In the rows, 128 means zero.
[153 132 133 135 100  99  93 102 117 108 118  82 124  83 102  82 135 136
 110 114 161 172 136 142 122 118 109 106 119 154 114 104 121  99 157 171
 132 100 121] => k81
[164 168 103 116 130 115 105 130 111 125 158 152 131 122 102  70 166 112
 122 146 160 178 159 119 138 151  98 133 165 121  85 124 147 134 167 135
  61  65 157] => k480
[171 132  87 140 152  81 133 162  94  88 181 119 179 145 139 176  94 131
 133 106 126  95 119 158  94 136 139 120 158 124 136 114 133 140 155 161
 116 184 154] => k827
[155 147 119 117 150 101 108 138 101  99 166  90 142 144 125  70 177 108
  92 127 152 148 127 128  92 130 140 116 156 119 117 134 121 105 143 180
  82  92 137] => k498
[122 138 119 125 152 112  82 160  95 145 173 102 119 136 101 135 168 117
  76 115 149 138  97 119  51 151 145 118 102 130 122 126 121 127 184 164
  76 129 167] => k328
[158 143 133 121  92  97 144 126 158 144  96  70 113 119  89 162  84 112
  58 109 149 139 133  96  82 224 186 110 140 141 115 151 144 130 163 133
 146 101 142] => k827
[178 116 146 131  82 134 148 125 151 110  91  76 103 113 121  94 156 123
  75 124 158 105 107 120 154 159 128 104 163 118  93 144 124 156 132 150
 140  67 113] => k498
[131 113  65 131 172 124 138 114 149 122  94 114 116 112 111 152 119 107
  80 139 139 166 141  79 132 106 111 108 155 114 113 144 116 154 137 154
  54  96 118] => k690
[179 148 123 110 146  92  64 146 103 105 160  99 133 140 123 130  97  99
 152 126 147 163 110 127  72 163  93 114 171 134 167 139 188 116 102 200
 131 154  90] => k72
[ 92 157  91 129 158 109  83 171 129 173 178 138 119 116 113 187  91  91
 119  86 130 175 118 138 108 162 141 140 146 111 114 113 152 129 177 128
 109 117 172] => k700
[108  68 151 105 153 114 120  89  92  98 122 100 150 168 152 137 112  92
 114 130 108  97 137  91  72 168 143 122 168 127 149 160 118 114 131 155
 134 127 144] => k72
[ 97 108 174 107 130 137 112  81 150 150  88 147 126 146 147 121 105 137
 152 147 129 159 152 103 194  86 108  97 136 135 141 162 116 112  94 146
 134 103 107] => k827
[190 119 112 148 127 108 104 115 131  98 151 157 159 106 112 140 146 135
 126 112 169 142 118 143 128 181 122 127 136 120  87 148 132 174 142 118
  88 161 140] => k294
[ 94 170 113 113 198  85  98 159  81 155 174  91 120 144 109 125 168 117
 142 114  94 127 115 142 119 126 130 135 133  93 127  88 147 107 163 103
 148 152 172] => k105
[147 147 133 127 150 107 115 145 134 109 165 122 127 148 120 116 114 127
 107  93 162 158  96 153 126 153 110 126 138 162 114 148 113 131 102 184
 101 136 106] => k498
[163  93 136  72 141 128 152 106 121 127 126  85 100 119 142 100 140 132
 118 111 152 154 122 138 152 105 161 129 143 115  95 132 120 130 103 154
 153 140 113] => k328
[128 149 141 114 128  91 116 134 119 142 141 130 107 107 106  76 141 110
  87 114 133 119 134 116 118 144 155 115 128 124 109 133 105 137 143 186
 164  66 124] => k700
[126 126 161 109 124 110 168 102 146 133 168 153 117 149 130 170 105 134
 112 116 133 163  98 157 147 149 135 166 112 147 109 112 158 168  71 166
 128 177 115] => k498
[105 115 175 139 136 132 129  99 180 149  92 141  94 163 132 116 126 150
 139 142 111 137 146 102 214 102  84 101 155 152 135 161 115 165  56 170
 112 102 114] => k480
[139 174 132 129 119 112  71 152 146 144 129 111  82 116  93 139 123 161
 143 109 125 149 115 136 133 148 125 104 122 148 121  89 169 121  95 171
 126 152 114] => k480
[134 125  81 139 137 113 194 123 156  97 135 125 127 145 134 103 112 126
 129 127 112 112 140 132 156  79 119 109  78 109 123 151 101 141  64 107
  83 132  77] => k690
[138 110 140 147 118 111  61 132 117 129 113 109 132 131 146 125 110 120
 125 120 134 109 162 138  92 148 130 123 147 134 108 143 139 135 131 130
 108 122 112] => k767
[133 111 129 129 113 135 153 124 130 122 122 121  88 120 122 121 101 142
  74 128 141 132 127 152 142 133 162 135 159 109  98 101  96 134 141 110
 173 123 134] => k767
[176 131 155  95 153 107 159 131 134 120 127  60 106 121 113 101 145  90
 150  51 124 138 123 149  96 133 121 114 110 149 106 180 135 152  65 174
 116 117  87] => k328
[118  95 116 123  97 151 138 118 161 117  95 102 108 139 130 121 126 130
 102 127 106 167 158 135 125 123 151 139 122 145 119 131  97  94 139 121
 106 113 152] => k418
[ 51 114 136 152  97 142 135  83 193 167  89 167 111 158 133 108 126 126
  92 145 123  94 164 116 174  73 138 115  92  79 163 107 146 135  91 113
 145 112 108] => k690
[174 129 114 158  60 104 154 110 174 104  87 109 130 101 113 153 103 135
 104  88 134  96 142 160 100  91 165 105 112 118 129 116 116 158 124 113
 151 136 100] => k294
[140 111 107 105  91 148 177 151 125 133 141 102 109 113 140 143 125 105
  84  92 144 152 114 144 124  98 153 139 151  94  92 103 132 134 173 116
 106 123 158] => k328
[151 121 119 132 147 141 135 139  92 112 121 132 117 156 128 118 144 168
 118 155 138  86 135 106 139 121 149 123 130 128 116 135 135 152 150 112
 139 169 140] => k328
[163 131 106 128 112 142  74 117 136  76 136 135 138 133 144 125  90 141
 149 112 150 119 141 148 119 128 107 112 146 132 117 125 134 133 101 141
 138 140  87] => k294
[ 74  99 170  88 133 175 142 103 105 141  94 134 108 135 142 144 164 136
 175 161  81 123 149 109 145  66 127 125 112 129 132 126 133 137 111  87
 145 129 117] => k328
[ 92 136 117  97 113 156 128 140 134 107 171 128 133 132 109 186 145 134
 117 149 125 200 122 153  72 158 136 158 158 130 149 100 112 124 125 102
 123 167 138] => k294
[154 199 110 143 150 126 127 166 146 143 119 162 140 114 128 121  52 108
 156  95 126 112  86  96 180  81 100  98 114  93 141 134 185  88 150  84
 135 138 123] => k105
[101 155 163 121 134 126 139  92 165 126 127 198 145  85  70 116  90 114
 147 139 121 235 139 133 143  92 119 108  97 163 153 145 133 125  76 125
 136 161 101] => k700
[179 156  96 159 153 109 166 169 131  90 150 183 168 117 117 174  42  80
 150 112 108 135 100 118 123 129 110 114 111 107 143 126 174 136 117  86
  82 198 112] => k418
[158 148 151 123 116  89 118 150  90 125 133 132 128 109 113 151 107 103
 157 131 112 159 140 165  95  91 114 144 154 153 144 127 159 146 106 134
 139 184  93] => k72
[117 121 136 118 132  77 177 111 101 108 122  39 108 131 127 110 145 124
 154  70 107 109 132 143 117 126 122 103 111 106 139 107 118 108 109 145
 174 106  97] => k81
[141 134 151 110 130 135 135 158 127 136 111  81 102 144 130 132 150 130
 141  88 132  85 100 122 119 123 129 106 110 113 138 144 151 126 113 150
 127 130 110] => k328
[105 110 145  76 175 113 108 112 104 136 140  82  81 145 135 170 116 172
 134 105 107 127 115 134 147 145 167 145 111 139 107 100  85 115 135 152
 159 144 145] => k11
[141 117 147 121 165  86  74 159 114 126 164 109 158 144 132 193  79 109
  95 149 184 121 108 164 147 189 105 157 195 113 119 102 141 154 149 107
  71 162 150] => k767
[147 110 129 118 107 137 133 108 141  87 132 134 167 122 145  98 154 132
 142 130 105 160 125 108 112 105 124  76 122 136 133 175  89 101 116 204
  97  97 117] => k827
[ 98 122 160 138 121  93  87 128  93 131 108 113 130 164 136  89 180 173
 137 138 111 102 157  70 123 167 118  77 112 136 130 147 131 115 142 178
  98 133 123] => k827
[150 105 144 103 155 113 131  87 117 132 119 113 119 134 112  89 153 115
 134 115 161 234 167 130 135 104 102 128 120 160  82 193 122 155  96 136
  48 142 105] => k328
[ 93 121 137  40 175 127 116  87 101 105 154  94 138 159 123 147 130 161
 101 157 145 130 120 113  76 208 141 173  86 160 138 101  80  97 136 157
 108 134 130] => k11
[140 131 146 116 166  97 149 111 110 116 160 114 132 142 134 122  92 107
 119 126 127 104 121 113 141 157 109 124 119  76 134  98 165 166  77 117
 129 179 103] => k11
[ 82 136  85 117 133 122 124 155 140 144 177 131 150 147 141 210 114 117
 115 117  94  96 115 161  82 143 206 151 102 105 130 118  92 117 163 116
 129 115 168] => k700
[130 152 139 151  78 133 132 156 147 153 117 170 128 138 124 112 124 154
 116 150 139 105 126 101 129 119 147 119 107 131 150 150 127 104 135 105
 115 135 133] => k480
[133 112  85 101 174 135 100  81 122 131 146  95 129 114 115 116 133 101
  94  97 151  95 128 133  78 200 124 145 109 105 105  99 107 143 182 120
 144  64 160] => k11
[167 142 114 154 147  74  99 180  91 114 139 124 136 137 133 117 110  92
 162 107 113 112 139 118 133 142  99 101 155  90 134 116 180 137 139 122
 114 155 111] => k418
[ 74 120 178  70 158 136  78  91  70 163 146 132 103 121 124  84 210 126
 119 139 119 182 176 112 120 163 117 180 151 126  94  86 144 134 167 163
 115 104 178] => k11
[155 100 127 100 114  91 131  79 153 113  98 120 137 123 108 148  95 123
 111 128 173 191 149 139 150 128 101 120 183 160 108 140  98 158 116 164
 102 103 102] => k480
[120 146 136 129 125  95 164 130 118 123 177 142 128 164 154 100 114 165
 137 150 131 123 104 125 179 110 117 130  77 134 148 135  86 105 112 144
 141 122  98] => k81
[221 157 105 115 155  81 102 180  83 103 224 110 102 128 115 191 124 162
 144 113 161 136  58 155 103 181 140 153 118 119 105 121 158 144 127 167
 113 195 150] => k294
[116 141 159  81 167  81 108 110 115 138 140  83 105 144 105 134  65 146
 108 122 125 164 115 111  98 130 135 154 100 194 146 127 139  81 117 174
 156 177 146] => k105
[154 137 147 169 121 116 166 137 133 127  85 132 119 132 124 112 129 123
 102 130 113 126 159 109 109  90 143 114 116 126 114 191 105 146 110 112
  64 123 106] => k767
[105 160 133 116 155  99 120 166  74 117 180 108 132 153 131  94 152 130
 118 126  87 138 111  88  93 113 109 130 118 133 133 121 142  80 170 173
  86 139 184] => k105
[144 132 109 142 149 122 141 103 129 126 115 198 140 121 128  36 124  92
 103 152 127  88 147  81 158 135 114 106 103  94 121 119 116 136 151 102
 142  69 109] => k418
[ 85 140 121  78 125 113 124 124 117 103 171 123 125 155  98  92 141 137
  61 134 183 190 118 159  92 161 139 133 118 124 126 123  62  92 108 185
 122 129 100] => k700
[181 117  75  99 171  89 119 170  84  65 181 112 164 129 152 113 168 123
 168 130  98 113 101 133 109 182 107 119 145 112 118 103 111 129 136 182
 109 141 104] => k418
[111 119 141 108 126 110 124 125 121 135 168 125 146 150 126 112 155 124
 143 128 136 206 144 141 135 158 105 126 131 146 113 176  98 116 132 132
  76 116 145] => k827
[117 168  89 152 158 133  94 137 100 131 168 162 133  98 120 134 161 122
 114 143 105 183 125 128 129 105 132 124 126 118  88 101 108 128 177 144
  92 101 147] => k81
[102  95 128 145 107 149 114 103 134 110 137 152 147 169 150 117 159 169
 127 160 127 154 138 139 183  88 123  93 135 102 123 144  88 114 130 144
  98 141 154] => k827
[138 143 106 178 128 158  94 115 166 140 115 115 123 107 118 108 145 115
 108  86 141 153 122 128 102 142 117 110 111 123 126 156 144 115 125 168
 119 104 131] => k81
[136  86 139 123  87  94 173  88 129 104 122 126 181 118 128 134  99  89
  80 126 133 124 151 132  84 151 149 108 150 117 124 137 110 157 129 130
 146 135 119] => k827
[ 99 133 117 164  70 149  82 145 145 158  97 172 114 103 115  87 105 110
  58 139 142 109 172  95  85 120 150 129 128 145 129 134 147 127 167 127
 147 102 125] => k690
[138 126 110 156 134 136 162 149 140 125  93 143 143  95 104  99 131 122
 131 152 127  95 159  82 150 155 112 127 131 129 133 150 167 151 134  41
 109 155 128] => k690
[ 36  80 136 130 133 123 120  81 145 155  79 128 127 146 111 116 152 114
 108 114 135 141 180  94 116 153 116 120 118 119 140 142 135 126 126 101
  98 127 126] => k690
[157 112 141  95 177  98 181  62 135  88 145 143 139 190 138 116  88 146
 143 155 150 154 119 120 168 100 116 129  90 178 129 202  66 132  67 152
 109 100  80] => k498
[169 137 128 163 117  93 156 120 126 112 121 105 117 128 112  78 110 118
 101 115 119 100 131  86  79 135 152  90  79 155 124 172 128 133 121 123
 129 105 106] => k498
[136 108 155 115 147 116 134  99 151 116 105  95 135  93 107 150 122  75
  63 107 154 158 133  92 120 143 117 119 195 110 120 119 130 154 149 145
  66  95 170] => k294
[141 117 132 134 127 126 141 114 141 133 107 139 129 135 149  80 146 127
 152 148 111  74 124 102 185 145 102 110 117 122 123 163 102 142 139  91
 125  70 114] => k72
[156 177 151 122 149  71  88 162 101 129 166 134 149 130 110 139  83 104
 137 116 138 131 113 134  90 156 130  96 118 141 141 150 142 126  98 159
 135 160  82] => k827
[134 101 140 119 115 102 117 113 108 113 139 115 150 148 162 159 140 172
 157 136 133 137 114 144 154 127 163 129 115 122 124 147 102  99 118 155
 144 168 107] => k81
[ 70 138 145 138 109 118 140 121 161 177 128 163 129 111 106 131 161 144
  77 117 111 164 115 117 103 132 151 110  76 144 138 121  85 122 140 164
 103 138 138] => k827
[154 151 122 141 104 121 135 142 143 124 135 102 139 103 125 136 119 133
  96 131 135 197 135 120 116 139 145 147 120 166 107 153 126 108 141 149
  60 138 143] => k81
[ 75 132 121 124 126 123  77 133 113 192 160 118  85 171 146 131 180 152
  99 127 123 121 131 117 102 151 132 152  94  98 132 111 108 133 178 157
 123  85 154] => k11
[ 98  81 187  70 153 132  90  98  69 134 113  82  86 157 113 168 212 124
 105 103 142 208 136 130  78 105 130 138 176 124 106 138 143 139 125 252
  95 146 152] => k328
[162 150 120 134 156 123  57 139 132 100 149  96 135 141 116  91 152 146
 117 120 132 115 124 128  78 194 165 116 123 189 111 163 114 109 130 178
 129 110 129] => k498
[178 145 152 103 139  99 131 127 116  99 132  94 107 150 109 168 157 160
 154 126 116  87  76 172 126 141 144 132  78 137 127 141 113 129  88 177
 123 154 106] => k72
[138  94 140 125 137 132 104 131 136  90 148  94 121 153 140 124 139 166
 155 139 143 142 127 150 171 141  94 121 169 142 134 151  89 139  92 116
 129 155 127] => k294
[156 107  78 110 123 114 172  74 146 104  90  78 137 125 130  75  68  99
  65 130 159 169 158 117 129  69 101 122 155 119 113 141 105 117 135 108
 127 104 114] => k105
[193 117 121 169  82 114 113 135 158 110 110 105 116 147 139 174  74 155
 140 104 138  55  86 153 152 146 130 106 107 109 138 130 183 143 111 135
 143 184 120] => k72
[147 141 126 158 135 142 120 161 147 122  99 104 136 147 147 164  88 102
  93 145 127  61 134 113 114 124 128 122 147 110 128 160 116 137 143  93
  62  75 131] => k767
[128 112 127 124 196 112  16 118 123 156 122 100 135 115 123 163 125 130
 114 112 148 119 131 108 103 216 113 134 167 145 124 115 145 166 160 170
 133 146 146] => k11
[152 138  89 166 117 110 158 137 164 144 164 114  97 124 121  90 152 144
  92 126 126 137 123 108 110 119 131 118  93 115 142 138 102 147 132 116
 107 109 149] => k294
